Here is a tiny trained network, its code and every weight. The questions are about switching its units off for an input and a class, where a switched-off unit gives its printed mean instead of its output.

import numpy as np


def w(rows, s, z=0):
    codes = np.array(rows[::2]) - 128.0
    scale = np.full(codes.shape[1], s)
    scale[-1] = z or s
    return codes * scale


def norm(h):
    return h / np.sqrt((h * h).mean(-1, keepdims=True) + 1e-5)


def f(y):
    return y / 2 * (1 + np.tanh(0.7978845608 * (y + 0.044715 * y**3)))


def log_softmax(a):
    a = a - a.max(-1, keepdims=True)
    return a - np.log(np.exp(a).sum(-1, keepdims=True))


def net(x, mask):
    res = np.array(x, float).reshape(1, 4) / 4 @ E
    u = 0
    for l in range(3):
        y = f(norm(res) @ A[l][:, :-1].T + A[l][:, -1])
        res = res + np.where(mask[u : u + 6], y, B[l][:, -1]) @ B[l][:, :-1]
        u += 6
    return log_softmax(norm(res)[-1] @ U[:, :-1].T + U[:, -1])


A, B = {}, {}
E = w([
[122,247,254,196,41,95],'x0',
[225,125,245,78,181,81],'x1',
[10,70,170,118,114,236],'x2',
[66,137,178,242,240,244],'x3',
],0.0087)
A[0] = w([
[52,129,184,172,106,155,94],'0.n0',
[59,76,151,136,146,163,11],'0.n1',
[121,144,144,147,250,131,17],'0.n2',
[163,129,121,206,116,168,54],'0.n3',
[153,106,122,186,176,128,30],'0.n4',
[66,150,127,138,84,110,1],'0.n5',
],0.011,0.0046)
B[0] = w([
[66,136,143,138,97,166,253],'0.n0',
[161,204,127,41,80,161,188],'0.n1',
[172,143,116,128,179,172,207],'0.n2',
[176,169,66,173,138,111,145],'0.n3',
[138,124,116,167,174,146,142],'0.n4',
[145,113,127,144,255,128,138],'0.n5',
],0.012,0.0035)
A[1] = w([
[67,88,27,104,123,97,56],'1.n0',
[122,157,130,219,117,161,101],'1.n1',
[97,152,137,164,135,143,85],'1.n2',
[106,126,7,97,105,136,57],'1.n3',
[122,61,80,102,167,124,82],'1.n4',
[139,45,149,103,167,99,3],'1.n5',
],0.015,0.0051)
B[1] = w([
[247,80,115,122,54,148,239],'1.n0',
[96,140,104,187,129,81,225],'1.n1',
[48,105,129,145,124,102,169],'1.n2',
[164,52,99,194,94,133,254],'1.n3',
[189,154,208,189,108,126,199],'1.n4',
[75,87,129,203,127,95,148],'1.n5',
],0.014,0.0059)
A[2] = w([
[151,110,148,77,133,95,58],'2.n0',
[172,163,136,93,142,39,121],'2.n1',
[143,66,176,146,193,98,85],'2.n2',
[71,108,127,73,136,197,78],'2.n3',
[143,159,102,138,202,100,2],'2.n4',
[173,136,116,163,248,160,43],'2.n5',
],0.015,0.0059)
B[2] = w([
[54,154,92,181,77,40,166],'2.n0',
[63,150,71,25,129,150,254],'2.n1',
[97,58,157,120,190,112,185],'2.n2',
[162,52,231,35,133,252,181],'2.n3',
[149,115,50,147,134,206,144],'2.n4',
[211,176,115,82,255,121,228],'2.n5',
],0.0097,0.0051)
U = w([
[253,51,83,147,48,109,182],'0',
[79,62,30,203,82,171,2],'1',
[128,209,109,18,69,46,141],'2',
[46,197,180,230,94,84,140],'3',
[207,125,144,92,249,147,167],'4',
[152,162,17,187,177,109,59],'5',
[95,40,151,74,160,45,95],'6',
[95,88,183,76,99,236,171],'7',
],0.022,0.0073)

Each question gives the input, the list of numbers given to net, and the class t.
The units are the neurons (one row each of A and B). Each row of codes is followed by its name. A weight is (code - 128) times the scale printed after its matrix; where a second scale follows, it is the last column's (A, B and U).
mask holds one flag per neuron, layer by layer. A switched-off neuron (its flag False) gives its mean, the last column of its row in B, instead of its output. The means were averaged over made-up inputs and are rounded, as every weight is.
A unit's drop is (log p(t) with every unit on - log p(t) with that unit switched off) / (log p(t) with every unit on - log p(t) with every unit switched off).
The circuit of an input: a set's keep is (log p(t) with only the set's units on - log p(t) with every unit switched off) / (log p(t) with every unit on - log p(t) with every unit switched off). Starting from the 12 units with the biggest drops (on a tie, the unit counted first), units are removed one at a time, each time the one whose removal leaves the highest keep (on an exact tie, the one counted first), for as long as the keep stays at least 0.8.
units of the circuit, in order: the units of the circuit, biggest drop first
top k neurons: the k neurons with the biggest drops, biggest first
k most important neurons of layer l: the k neurons of layer l with the biggest drops, biggest first
drop of u: that unit's drop, to one decimal
input [-4,-5,-3,7], class 5: most important neuron of layer 1 => [1.n1]
input [4,-8,6,5], class 3: units of the circuit, in order => [1.n1, 1.n3]
input [-8,6,-6,-2], class 4: 2 most important neurons of layer 2 => [2.n5, 2.n2]
input [5,8,5,-2], class 2: units of the circuit, in order => [1.n3, 2.n3]
input [-8,7,-3,-5], class 6: top 4 neurons => [2.n2, 1.n5, 2.n1, 1.n3]
input [-3,2,-6,-3], class 2: units of the circuit, in order => [2.n1, 1.n0]
input [-3,-6,4,7], class 7: top 2 neurons => [2.n3, 0.n1]
input [-7,7,-3,-6], class 6: top 3 neurons => [1.n5, 2.n2, 2.n1]
input [-2,-6,8,0], class 7: top 3 neurons => [2.n3, 0.n1, 0.n0]
input [-5,-3,1,5], class 4: top 2 neurons => [0.n2, 2.n5]
input [1,5,-4,1], class 4: 3 most important neurons of layer 2 => [2.n5, 2.n2, 2.n4]
input [-2,6,3,-6], class 6: top 3 neurons => [1.n5, 0.n1, 2.n2]
input [-8,-3,-6,7], class 4: top 2 neurons => [2.n5, 0.n2]
input [-2,-8,8,-4], class 0: units of the circuit, in order => [1.n0]
input [3,-5,5,-1], class 7: top 3 neurons => [2.n3, 0.n1, 1.n4]
input [-6,2,-6,1], class 4: drop of 2.n5 => 0.1
input [-2,-5,-3,8], class 5: drop of 2.n5 => 0.2
input [8,7,6,-5], class 2: drop of 1.n5 => 0.2
